Each row is shifted at random along 6 fixed directions that mean nothing.
Known rows, with every step that occurs
z > s > r > m > d: [-128  -34  176  -84  112   -3 -214   92 -100  -57  158   98  -74   18
   32  107   33    3   17  -38 -185   -8  -54   -5   22   42   74   64
  106  -28  231   25   85  -85   67  -66  -83  -65 -144  140   30  -83
   75   42  -69   25  116   95  104 -121  -57]
s > l > z > p > r > d > u: [  70  -18    6 -185   92  -99   83  -46  -31   30  191  -17  -84  -32
  -31    2  130   73  204  -49   44   99    3 -142 -117    6 -118 -138
  125  -65 -185   69   50   22  -61   -5  150 -210  -77 -128   13  -13
  -21  -67  -50   32  137  -39    6  -78  -32]
z > s > p > r: [ -63   53  -18   67  208   74  -52 -156 -149  -58 -133   27   72    5
   28 -102  209   76 -277 -112 -126  155  -86  -28  -95  -31  126   18
  128   66  306   46 -125 -234 -163  176  146  144  -52 -102    4 -184
 -120  122  108  -79 -224  156  -36 -164  346]
u > r > d > z > p: [ 209   44  116 -146  107   35  -34   10 -133 -111  168   25   29   57
   18   60 -298  105   93  -58 -213  -35 -212 -211   64  -34  -75 -105
  316  -42  131 -293  -15  -19  -50  -18  -88  -92   50   74  183 -122
 -118   60   67   20   49 -134   33  187 -238]
r > u > l > z > s: [ 359  217  -40  308  258   61   95  -24   94  161 -368 -113  -33   61
  -49   32   65  -53   71  -47  110   10  -77  120  133  137  198  -52
 -264 -193 -154  -11 -158   -8  121   96   32   41  156  130  215   27
 -258   47  209 -102 -109  162   -1 -193  208]
p > s > r > m: [-283  -77    8 -164  -44 -297  106   -3 -336   34   -8 -126   25 -170
    7 -403  437  160 -489  -55  152   65   69 -147 -141   44  -15  184
    3  249  142  101  -25 -232  159  -89   57  552 -199 -268 -400 -284
  362   87 -106   86  -98  -23  194 -122  256]
l > r > m > u: [ -39   72    8  158  319 -145   86  230   72  -74   58  323  364   26
   91 -180  -65  134   46  100   85   78  -29    8  -13   36   89   41
  176 -282  -17   47 -265  -97 -197   10  139  126   55 -127   17  -60
  134   -3  231  -34    7  340   -7  -68  376]
d > s > u > l > z > p > r: [  53   12   89   23 -122 -202   -6 -101 -254    6   -9  -87   21    6
   73   -8   98  -47  -79  156  -91  292   44    9   47  -66  -84 -332
 -173 -245   31  279   12 -162  -91   29   29  120  132 -124  -82  -44
  -62   75 -167  -62  105  -75  -28 -214  188]
s > r > m > u > z > p: [-214  -21   48  113  126   93  104  173  108   29 -158  136  199 -133
  -59  -68 -253   48   24   13   -4 -152  -25   96   75  -19  135   65
  -36  -62   -4  -24   33   41  -85   41 -107 -102  154   61   82   38
   84  101  199   70   46  261  -31  156   70]
d > z > r > p > s: [  17  -36   -8 -106  -33  -64   18 -185 -190  -58   46  -25  -21   62
  101  -33  101   15 -131   13 -248   50 -163 -171  -13  -42 -113 -110
  273   93  -16  -50   10  -19 -126   -6   47  111    0 -152 -147 -113
   52 -155   18  -50 -203 -128   31   25  -81]
s > l > r > d > u: [ 145  129  125 -139  209 -200  -75  282   18   -3  275   26  -39  -49
   27   95  101   73  208   28  159   80  -83 -198   16    8 -204  -56
  264 -189 -156  -88   98  -54   62  -87  149 -145  -59  -82  -72  -55
   17   14 -158  -48  263    5   39 -203  -43]
z > p > s > r > d > l: [-179  -61  -21  137 -239  -30 -142 -169 -344  -75 -191 -158   50   18
   73  212  129  -21 -530   49   -9  113  289  -32  -54  -94  -87   36
  -97  144   88   73  172  -18 -153   -4 -228  161   55 -238 -129 -203
   41  121 -128  -22   96 -204  -17    8   21]
d > z > s > p > m > r: [-207 -164    3 -155 -367  103   31 -144  -27   92   87  -26 -138 -179
   80 -263   73   22 -426  -91 -136  -38   54   83 -299  -71  154  118
  -25  282  320   26   23    0 -168 -153 -102  503 -575  -26 -454 -162
  349 -207  -93  105 -293  -60  127  297  -48]
s > p > m > z > r > d: [  -9  -63 -275  -89  119  -82  288  134   42 -140  -63  190   59  -17
  -92 -396  113   89 -342 -137  164  151  -87  -97  -54 -123  -53   94
   16  165  215  -30 -118 -146  -45   63  197  256   30 -385 -232 -157
   -7  152   81   58 -196  -53 -210   81  421]
s > l > z > r > u > m: [  91    1 -117  -60 -148 -147   70   55 -140   50  122 -153    1  -91
  -45   19  254  -20  108   84  136  160  121 -115   61   81  -99 -107
  -78   45 -227  254   88  166   -7  -45   65 -118  -46 -164  -68  -50
  130 -114 -100    3  292  -54    6 -122  -10]
u > m > l > z: [ 113  -51 -100   39   19   73  120  216  243  130 -187   64  -52  -13
  -11 -126  -60   32  -16   -8  203  -79   29  160  147  111   44  -43
 -272  147 -211   96 -232  -67   80   64  202 -123  209   23  111  185
 -195  -17  219    6   -7  153 -145 -189  134]
u > r > p > m > l: [  63  -19  119   73 -171   55 -214   76   95 -162   45   93  223   54
  -66   23 -272   -2   -2   25  -40  -83  -37   25   51 -183  104  131
   12   61 -137  -94 -121  201 -182  134 -118  -87   55   39   62    1
    1   39   83  -47  122   30   27  234  -77]
l > r > u > z > p > s: [-188   26  -15    6    7  -22   85  -21 -144   57  215  -47 -140   69
   50  157  -52   62   64   82  -44   19   44 -139   56  -64 -142  -87
  201 -250  181   38  118  -50   14 -170 -105  208 -103  106  -68   15
  278  -42 -154   19  -93 -149  133  -21 -367]
p > m > z > r: [ -36   65  -97 -189  108  -64  100  103  163 -145  128   72 -222   33
  -60 -139 -152  -55   82  -82   20 -117 -171  -33   61  116  -34  162
   55  156   29 -112   62   18  121  -59  -45  -26  -10  -19 -127   62
  -10   54  -88  150 -149 -162 -115   54  -27]
l > r > d > z > p > s > u > m: [ -52  -40   22  213 -115   80   19  111   99  102 -321   -4  408  -83
   16   90   37  128 -175   57  133 -230  125  158 -225  -89  105  163
  -77  172 -158 -144  -19  -26  -86    9   86  131   48  -93 -106   -2
   50  -66  114  -21   21  226   13  286  242]
u > m > r > p > s > l > z: [ -86  -78  109  -28  -43  168 -242  111   57  -50  156  162   35   73
  -18  136  -71  -28  229   86  -52 -148   85  186   24  -11  -26  -30
   30   79   51  143   24  112  -41   71   64 -313  -10   93  247  217
 -107  -53   63   27  196   68    6   52 -239]
s > u > z > p > m > l > r: [-116   18  103  -63   14  -11   -3 -181  286   38  150 -108  -68 -113
    0  -83 -100  -48  206  -73   36  -97  -68  -65   35   56  109   93
  133  -48   29  -71  -45   -8  107   67  -89  -24  -69  200   33  -44
   19  -43  -32   15 -147   88  109   69 -136]
z > r > d > s > l: [ 161  243   30   37   16  -51  -11   52 -247  -20 -231 -283  189  -90
 -131  120  -79 -134  -88   -1   82  -37  -79 -144   64  146 -169  164
  102  275  -39 -328   56   60  175  -17  -94  -25  242  -34   15 -156
 -196  226 -124 -162   34  -78  -97   57   59]
z > p > r > d > s > u > l: [-134  -99  332 -177   50  -18  -25 -109   -4 -107  182   63  212   33
  -27  -17   32  122   64  -19  -62  -22   36  -45 -291 -262   70  -28
  214  145  198   64 -105 -144 -177  130   55   67 -142   16   23 -124
  -62  109  -71   66  -70   -5  105  237   37]
l > r > p > s > u: [-275   62   65  228 -155  151 -266  -66   42   33  -96 -112   54   28
   35  296 -167  -74   50  100   23 -192   90   75   15  -38 -212  160
  106  -41  -57 -216  197   99   83   14 -102  -45  128  155  -14  183
   41   12 -108 -109   -9  -26   28   11 -294]
z > r > p > m > d > s > u: [ -47  -76   61  -28   -4 -111   21   71   13 -185  -79   84  370   20
 -126  -46   60  -26   15   68    1   24  -96  -30  -44 -163   25  113
   92  181 -107  -22 -112   61  -52   76  158  -50  161 -101  -75  -41
   37   60  -15 -128   -8  110  -71  129  239]
r > u > m > l > z: [ 254  160   -3  361  -86   84 -186  107   48   36 -109   55  171   92
   -2  138  121 -211   49  162  116  -12  127   98  229   24  167  -55
 -327  -74  -85  161 -117  206   -5   90 -270 -114  126   87  300   60
 -207  -56  192  -82  186  152    3    7  -46]
p > s > l > z: [   5  -65  140 -264   91   51 -184 -182   88   99   16 -189 -166  -75
  -25   62  232  -58   88 -296   33 -260   17   20 -231  102  -12   65
  114  314  -56 -104  174  -22  108  -67   94  -66 -188  109   60   58
   32    0  -90   53  -82   13  124 -185 -191]
r > u > l > z > p > s: [ 170  100  -16  124   -1  -21  -24 -106  -93   76   29 -133 -201  121
   29   86  128  -97   35   23   59   89   92  -35  117   15   11 -113
 -174 -195   67  126    3   41  105  -22 -170  162  -37  107  105  -24
  -60    7  -39  -14  -22 -162  115 -138 -199]
s > u > r > p > m: [ -32    9   55  248 -245   63 -140    2  181  -22 -277 -123  294 -194
  -52   14  -88  -46   37  155   97 -103   15  139  102  -43  132  102
 -268   29 -200 -104   50  201   58  165  -83 -156  205  135   16  108
  -25   35   56  -47  150  166  -36  230  140]
l > z > s > u > r > m: [ 147   57  -31  189   47    1 -226 -355 -107  -56   38   35  133   70
   97   47   89 -115  243  -43 -234  104   25   22   21  177  210  -33
   30 -188  -32   99 -110   96 -111  165 -104 -205  -14   20  309 -100
 -119 -160  204  -49  105  217   90  -58  127]
m > r > d > l > z > p > s > u: [  27  183  101  -72  -88 -141 -133  -85 -320  -72  196  -93 -131   11
   90   97 -181  -82  -44  132  -68  160   88 -134   49  174 -180  -45
  151 -198  113  -23  136  -86  148  -98 -229  -36  -30  -19   42 -102
    7  121 -232  -73  168 -334   55   29 -157]
z > s > l > r > p > m > d: [ -65   35  -62   -9  -73   29 -209  100  -38   16    6 -117 -239   36
  -59  264   38  -27 -165    5  -19   37    2   40   32  157 -111  121
  -62  -50    6  -11  171   55  103 -174   -3  -55  -72   23 -127   13
   35   -3 -228  -76  151  -54  -38 -258  -77]
p > z > r > u > m: [  26    9   -5  -94   -6  -66  155  -55 -128  -85   94  -68  125   58
   18 -246  319   56   16   17   73  -18  -99  -64  -18   10  102  139
  148  238   31  -26  -61   99   28   32   10  198  -92   10  -69 -134
  119  -98    0  130  -52  -22   43  153  120]
z > p > m > u > l > r: [-150  -98 -136   48   17  113   12  110  188 -136   -4  178 -130  110
   51  162 -281   -4  -91   50   -8   24  132  124  100  -92  -29  -16
 -132 -193  124   64   70   48 -240  -72  -97  -60  103   -1    8  132
  -25   78  -26   43  -39  -85 -201  -17 -104]
r > u > z > p: [ 114  -20 -207  -72  354  -27  462   -3  -43   86 -135   14 -339   74
 -120  -20   25  130  -10    1  -57  161 -224 -115  267   80 -139 -352
  -10 -346  141   46  -48 -143  171 -142  155   51  214   23   85   97
  -49   45   69   37 -280 -108 -131 -174  -43]
p > m > r > d > z: [ 222  216  -66   47  135   10  -86  188  105 -195  -34  232   89   89
  -68   13 -194 -108  -29   -1  -76  -87 -100   62  165  122   41  205
  -23  -72  -37 -210    1   55  -41   -2 -173 -175  107 -202  105   33
 -232   84   73  -77   43   23 -155  139  128]
z > p > r > u > m: [-254 -148   71   74   51  181  259  -12   73   17 -236   66  242  -34
  -75    8  -31  196  -67   75   30 -105  110  149 -181 -213  117  -47
  -95  213   55  116  -84  -29 -227  118  127   14   43   47   25  128
   11   66  141   98 -206  123  -90  259  151]
d > z > s > u > l > r > p > m: [   7  -81   27 -157   50   19  -62  -25  181   60  124   62 -431   44
  132  109  -77   72   80  -10 -278    4 -207   36   66   30 -100 -181
   77 -275   28    5  150 -117   76 -112   95  -22 -127  108 -154  112
   26 -198 -112   68 -146 -105   17 -182 -173]
u > l > z > p: [ 123 -106   -5 -196  125 -120  189  -63   59   33  209   -6 -312  116
   83 -159    4  126  128 -119   50  175    8  -56   16  -36  -40 -178
   47 -127  -14  169 -182 -202  -26   41  264  134  -71  -41  -47  -50
  -53   -9  -14   48  -88 -160   58 -275  -16]
l > z > s > r > m > p: [-174  -32  -47  -54  194  -21  145 -304 -148   66   40  -18 -133  -17
   29 -222   32    9  121 -176 -124   49  -74  -53 -146  212   22   56
  237   -9   87  -21 -138 -113   42   29   23   57 -182  -30   50 -115
   33 -100  120    3 -203   95   92  -76   33]
p > r > d > u > l > z > s: [   6   48   22  -72  -84  -49  209  204  -23  160 -186  -73   34 -125
 -101 -130  125  209  -79  128  120  -87  -40   49 -155 -111  103  -11
 -293   71 -181   26  -26 -204  152   17  218   94   56    5 -219  160
   -3   91  -72   68  -19  -24   47  150  248]

Rows
[-179 -153 -312 -164 -275    6   56 -186 -215    4  240   -4 -349  -18
   46 -170   28  -15 -134  -37 -144  246   94  -90    5   49  -61 -116
  -76 -181  333  225   63  -12  -26 -183  -80  202 -242  -31 -149  -41
  281 -105 -130   88  -32 -225   22  -78 -208] => l > z > s > p > m > u > r
[ 105   79  250  270 -173   75 -415 -258  193  -11  -98  -66  321  -34
   55  235  -52 -225  177  -25  -39  -72  187  168 -129  -61  188   76
   42  204 -329   88   -2  203 -143  249 -157 -262  -78   61  195  -47
  -80  -89   68  -48  219  153  125    5   36] => d > l > z > r > p > s > u > m
[  45  -57  233  -53  -28  109  -79   54  222   65  -49   19  151   24
 -109   46 -137  -58   39 -148   -3 -143  -64   99 -206  -47  167   63
   46  210 -177 -120  -59  -19   35  -76   79 -139  -64  173   89   29
   40   18   43  -97  151  151   75  -45  -16] => m > d > l > z > s > r > p
[ 148   15  -96  173   60   92  159   -7   55  -24 -288   19  358  -28
   20 -318  203   52 -264 -145  229   -3  -29   58 -156 -228  206  207
  -16  283   -5 -207 -167    1 -191  273  167  242   73 -165  -75 -176
 -128   93  240  -31 -158  179 -104  212  505] => s > p > z > r > d > u > l
[  35  184   -7   87  142  -47   33  274   24  120  -56 -140  -16 -117
  -21   77  -14   16   38   65  299  -40  -34  -53    6  146 -215   81
   61   -9 -210 -215   63   21  128  -42   63 -113   73  -72  -50   25
 -139   49  -57  -98  174   44  -66 -110   -2] => s > l > r > d > u > m > p
[  86   -1 -148  -23  -82   34   39 -139  -99  -66    0   31  134   44
  -79   23  -71 -142  150 -102  -90    8   51  -64  -22  -28  -89   44
   76  102    0  -91   21   97  -43   21  -65 -113   71 -129  107  -17
  -59    5   12  -46    4  -61  -75  139  -48] => l > z > r > d > s > p > m
[  11  -33 -255   40 -145   59  -10 -231 -135  -12  -30   14   38  -13
  -40 -210  105  -46 -184 -133  -71  126   56  -15 -131   73  180   83
  -75  -26  202   66 -136   30 -105  -14  -70  180 -159 -122   19 -181
   62  -70  114  -12  -37   66   35   85  125] => l > z > s > p > m > u > r > d
[  -6   -9  181   56  -69   63 -299  -30  213  -55  231   36  112   -8
   74  113   23 -164  334   93    0  -15   59   28  107   22   64  -85
   -4  -15   72   79   29   83   97   92 -116 -351   19  234  309   52
 -174  -58   24   -7  303  125   56  -75 -191] => s > u > m > d > l > z > p
[ 178    0  -50   -4   43   34  173   32  189   74 -109  -36 -129   64
  -41  -72 -209   59   55 -123  137  -53   70  150  -26   28   88   79
 -187    2 -169  -19 -150  -58    5   67  140   45   43  -22   17   47
 -163   67   62    5  -64  -60  -30   -5  110] => u > l > z > p > m > r > d
[ 290   46 -234  -58  127 -199  171  255  206  -59 -210  150 -111   64
  -80  -27 -115  -42  -37  -18   84   91  -90   23  264  110  -92  -29
 -301 -193 -381   17  -41 -101  133  -48  103 -213  381 -244  -20  155
 -166  103  -10  -68   22  -36 -300 -250  350] => p > m > l > z > r > d > s > u
[ -61   98  -79   47  -73  -62  100    5 -213  115    6 -179 -307 -141
   84 -208  -66  100 -128  128   85  137 -177  -99   72   41  -85  -13
  -56 -211  -24 -206   17   67  173  -67    6  196  -43  199 -255   13
  105  -38  -80   23  -87 -122   45  -40 -106] => d > u > r > p > z > s > l
[-139 -147 -114 -210 -239  -71   64  -37 -186   15  146  -83 -318   -5
  117   45   51   46  -94  179 -213   91  -89 -154  159  -21 -332 -256
   65  -23   56   85  229  -16  115 -150   39   47   39  -41 -259   85
  158 -175 -195   66  -76 -351  -24  -52 -324] => d > z > r > p > s > u > m
[ -43  -28  -45  -73  166  -79  154 -269 -200  -22  144  -22   69   60
   47 -142  188  -51  288  -59  -60   49  -25 -165 -111   51   23  -67
  277   85   41   88 -147  -30  -27   67   39    0  -88  -21  172  -80
   43 -115  113  -29 -160   13  112   18  -89] => l > z > r > u > m > p > s
[ -42 -109   80 -104  -95  -49 -201  -37  154    2  337  133 -258   86
  102   80 -207 -144  172  -17  -22  -63  200   32   84  113 -150   27
  -91  -83   10   72   34  137  162  -73 -275 -122  -95  169  116  139
   36  -62  -76  133   33 -159   47  -51 -300] => r > m > l > z > p > s > u
[  94  -67   61  114  -51  120  -21  151   69   82 -106   33  228   15
  -91   46  285  -30 -115   52  119 -136   73  123  -91  -71  218  -28
 -260  196   62  118  -57  146  -22  -81  -53   71  -94   87  127   13
    2  -84  144   19   99  198   62  131  -11] => r > u > m > d > z > p > s > l
[  68  186   32  241  259   61 -152   -4   45  -94  172  208  197  173
   35  200  -36  -50  224  -14 -140   18  -61  -66   90 -116  123   25
  293 -334  133    1  -44   18 -225   88 -138  -29  -54    8  222  -88
   -2  -39  121  -99   -6  209   95  -13  -76] => l > r > u > z > s > p > m
